Below are the code and all the weights of a small trained network. Each question names an input and a class and asks about switching units off, where a switched-off unit gives its printed mean instead of its output.

import numpy as np


def w(rows, s, z=0):
    codes = np.array(rows[::2]) - 128.0
    scale = np.full(codes.shape[1], s)
    scale[-1] = z or s
    return codes * scale


def norm(h):
    return h / np.sqrt((h * h).mean(-1, keepdims=True) + 1e-5)


def f(y):
    return np.maximum(y, 0)


def log_softmax(a):
    a = a - a.max(-1, keepdims=True)
    return a - np.log(np.exp(a).sum(-1, keepdims=True))


def net(x, mask):
    res = np.array(x, float).reshape(1, 8) / 4 @ E
    u = 0
    for l in range(4):
        y = f(norm(res) @ A[l][:, :-1].T + A[l][:, -1])
        res = res + np.where(mask[u : u + 5], y, B[l][:, -1]) @ B[l][:, :-1]
        u += 5
    return log_softmax(norm(res)[-1] @ U[:, :-1].T + U[:, -1])


A, B = {}, {}
E = w([
[140,134,126,126,121,122,128,120,120],'x0',
[195,183,206,167,112,196,17,197,138],'x1',
[122,223,137,233,84,156,228,125,119],'x2',
[162,148,112,129,117,109,122,104,108],'x3',
[121,125,130,130,133,133,129,132,130],'x4',
[122,244,164,2,143,161,158,137,157],'x5',
[121,148,146,153,154,47,110,140,185],'x6',
[15,184,129,146,70,141,42,47,104],'x7',
],0.0079)
A[0] = w([
[126,94,110,129,133,115,94,127,122,255],'0.n1',
[64,152,121,122,102,127,110,109,125,10],'0.n2',
[133,104,87,91,90,183,155,115,73,83],'0.n3',
[122,166,161,152,150,12,112,139,188,66],'0.n4',
[149,106,188,119,105,187,130,118,79,143],'0.n5',
],0.011,0.0034)
B[0] = w([
[140,64,191,94,89,108,94,128,117,255],'0.n1',
[102,158,145,144,134,105,88,83,119,191],'0.n2',
[132,97,103,126,132,201,137,83,148,203],'0.n3',
[139,86,90,129,148,249,123,78,158,255],'0.n4',
[132,116,113,153,169,143,95,108,200,205],'0.n5',
],0.015,0.0049)
A[1] = w([
[116,235,129,12,180,162,147,138,137,21],'1.n1',
[236,104,116,93,141,117,196,200,141,35],'1.n2',
[128,184,172,192,138,140,186,150,94,50],'1.n3',
[130,155,126,47,110,122,115,149,121,117],'1.n4',
[129,88,135,195,118,114,123,149,63,2],'1.n5',
],0.011,0.0037)
B[1] = w([
[162,49,218,192,90,110,167,84,95,226],'1.n1',
[41,116,87,198,171,202,95,185,3,254],'1.n2',
[123,98,74,65,28,106,91,171,183,177],'1.n3',
[148,94,155,110,61,98,102,137,145,163],'1.n4',
[196,105,202,153,61,95,188,103,106,168],'1.n5',
],0.012,0.0047)
A[2] = w([
[94,153,222,111,168,110,186,118,116,20],'2.n1',
[124,70,89,34,116,74,118,136,112,99],'2.n2',
[27,61,66,57,137,86,229,66,65,3],'2.n3',
[102,203,57,253,36,158,229,121,161,64],'2.n4',
[193,131,156,125,154,142,2,173,109,32],'2.n5',
],0.0086,0.0019)
B[2] = w([
[171,122,139,128,89,99,166,125,97,142],'2.n1',
[165,169,95,88,113,161,188,184,92,187],'2.n2',
[190,234,111,180,188,61,131,172,197,243],'2.n3',
[144,67,131,3,140,122,100,177,124,254],'2.n4',
[112,193,82,116,154,79,219,166,161,229],'2.n5',
],0.012,0.0062)
A[3] = w([
[9,253,141,104,37,63,28,40,60,133],'3.n1',
[152,189,184,181,95,181,71,226,160,97],'3.n2',
[105,134,146,10,134,124,149,167,69,62],'3.n3',
[164,34,185,232,116,104,125,93,190,154],'3.n4',
[206,9,104,223,149,101,198,199,118,251],'3.n5',
],0.0067,0.003)
B[3] = w([
[88,75,107,192,155,179,156,223,80,170],'3.n1',
[156,172,88,126,174,39,161,78,150,160],'3.n2',
[123,11,127,140,114,82,98,154,137,149],'3.n3',
[132,169,128,100,123,148,201,65,82,184],'3.n4',
[81,169,173,131,94,133,85,85,146,251],'3.n5',
],0.012,0.011)
U = w([
[141,103,243,152,50,112,170,55,64,169],'0',
[48,125,108,207,175,190,107,185,39,133],'1',
[145,77,112,9,71,98,73,178,149,75],'2',
[180,252,108,167,162,67,149,115,180,232],'3',
[153,113,85,132,153,253,128,39,192,5],'4',
],0.017,0.0025)

Each question gives the input, the list of numbers given to net, and the class t.
The units are the neurons (one row each of A and B). Each row of codes is followed by its name. A weight is (code - 128) times the scale printed after its matrix; where a second scale follows, it is the last column's (A, B and U).
mask holds one flag per neuron, layer by layer. A switched-off neuron (its flag False) gives its mean, the last column of its row in B, instead of its output. The means were averaged over made-up inputs and are rounded, as every weight is.
A unit's drop is (log p(t) with every unit on - log p(t) with that unit switched off) / (log p(t) with every unit on - log p(t) with every unit switched off).
The circuit of an input: a set's keep is (log p(t) with only the set's units on - log p(t) with every unit switched off) / (log p(t) with every unit on - log p(t) with every unit switched off). Starting from the 12 units with the biggest drops (on a tie, the unit counted first), units are removed one at a time, each time the one whose removal leaves the highest keep (on an exact tie, the one counted first), for as long as the keep stays at least 0.8.
units of the circuit, in order: the units of the circuit, biggest drop first
top k neurons: the k neurons with the biggest drops, biggest first
k most important neurons of layer l: the k neurons of layer l with the biggest drops, biggest first
input [6,-7,-8,-8,-2,-8,8,8], class 0: top 3 neurons : (0.n1, 2.n4, 1.n2)
input [-7,-6,-1,6,3,2,-4,-5], class 3: units of the circuit, in order : (2.n3)
input [-6,5,6,3,-1,-2,8,-7], class 4: top 2 neurons : (0.n4, 3.n1)
input [8,0,8,-7,4,-6,-2,-6], class 2: units of the circuit, in order : (2.n4, 1.n3)
input [-8,-7,6,6,6,-6,-8,2], class 4: top 2 neurons : (0.n3, 2.n5)
input [2,-1,-4,1,-2,-6,-1,2], class 0: top 2 neurons : (2.n4, 1.n5)
input [-7,8,5,8,8,7,-7,-1], class 3: 2 most important neurons of layer 1 : (1.n5, 1.n3)
input [-8,-3,-3,4,3,2,5,6], class 1: top 2 neurons : (3.n1, 0.n2)
input [-1,-2,-3,2,5,-7,5,7], class 0: 2 most important neurons of layer 0 : (0.n1, 0.n5)
input [-8,-6,5,1,-2,-4,2,4], class 3: top 2 neurons : (2.n3, 1.n1)
input [6,2,5,0,0,1,-5,8], class 1: top 3 neurons : (3.n1, 0.n2, 0.n4)
input [-5,4,4,-1,-5,-1,4,2], class 2: top 3 neurons : (2.n4, 0.n1, 0.n5)
input [3,8,-1,6,-3,-8,-8,-2], class 0: top 2 neurons : (2.n3, 0.n4)
input [-6,3,1,-3,-3,-3,2,3], class 0: units of the circuit, in order : (3.n4)
input [-3,-1,-8,-2,2,5,-2,8], class 1: top 3 neurons : (3.n1, 2.n4, 0.n2)
input [2,-5,7,-2,-8,-5,-3,6], class 2: top 3 neurons : (2.n4, 1.n2, 1.n1)
input [-4,3,-3,-5,4,-6,-2,-8], class 1: top 3 neurons : (1.n2, 1.n1, 0.n2)
input [-2,4,-7,2,3,-8,-5,-7], class 0: units of the circuit, in order : (2.n4, 3.n5, 0.n4)
input [1,1,6,7,-5,-5,2,-2], class 2: 2 most important neurons of layer 1 : (1.n3, 1.n1)
input [-6,7,7,6,-5,2,3,-8], class 1: 2 most important neurons of layer 2 : (2.n3, 2.n4)
input [7,8,6,-8,1,0,-3,4], class 3: units of the circuit, in order : (3.n2)
input [-8,-4,4,-7,-8,-6,-8,2], class 4: 2 most important neurons of layer 0 : (0.n3, 0.n5)
input [-4,8,-8,0,5,-1,6,8], class 1: 2 most important neurons of layer 0 : (0.n2, 0.n5)
input [-6,2,3,-6,-2,0,-2,2], class 2: 2 most important neurons of layer 3 : (3.n4, 3.n5)
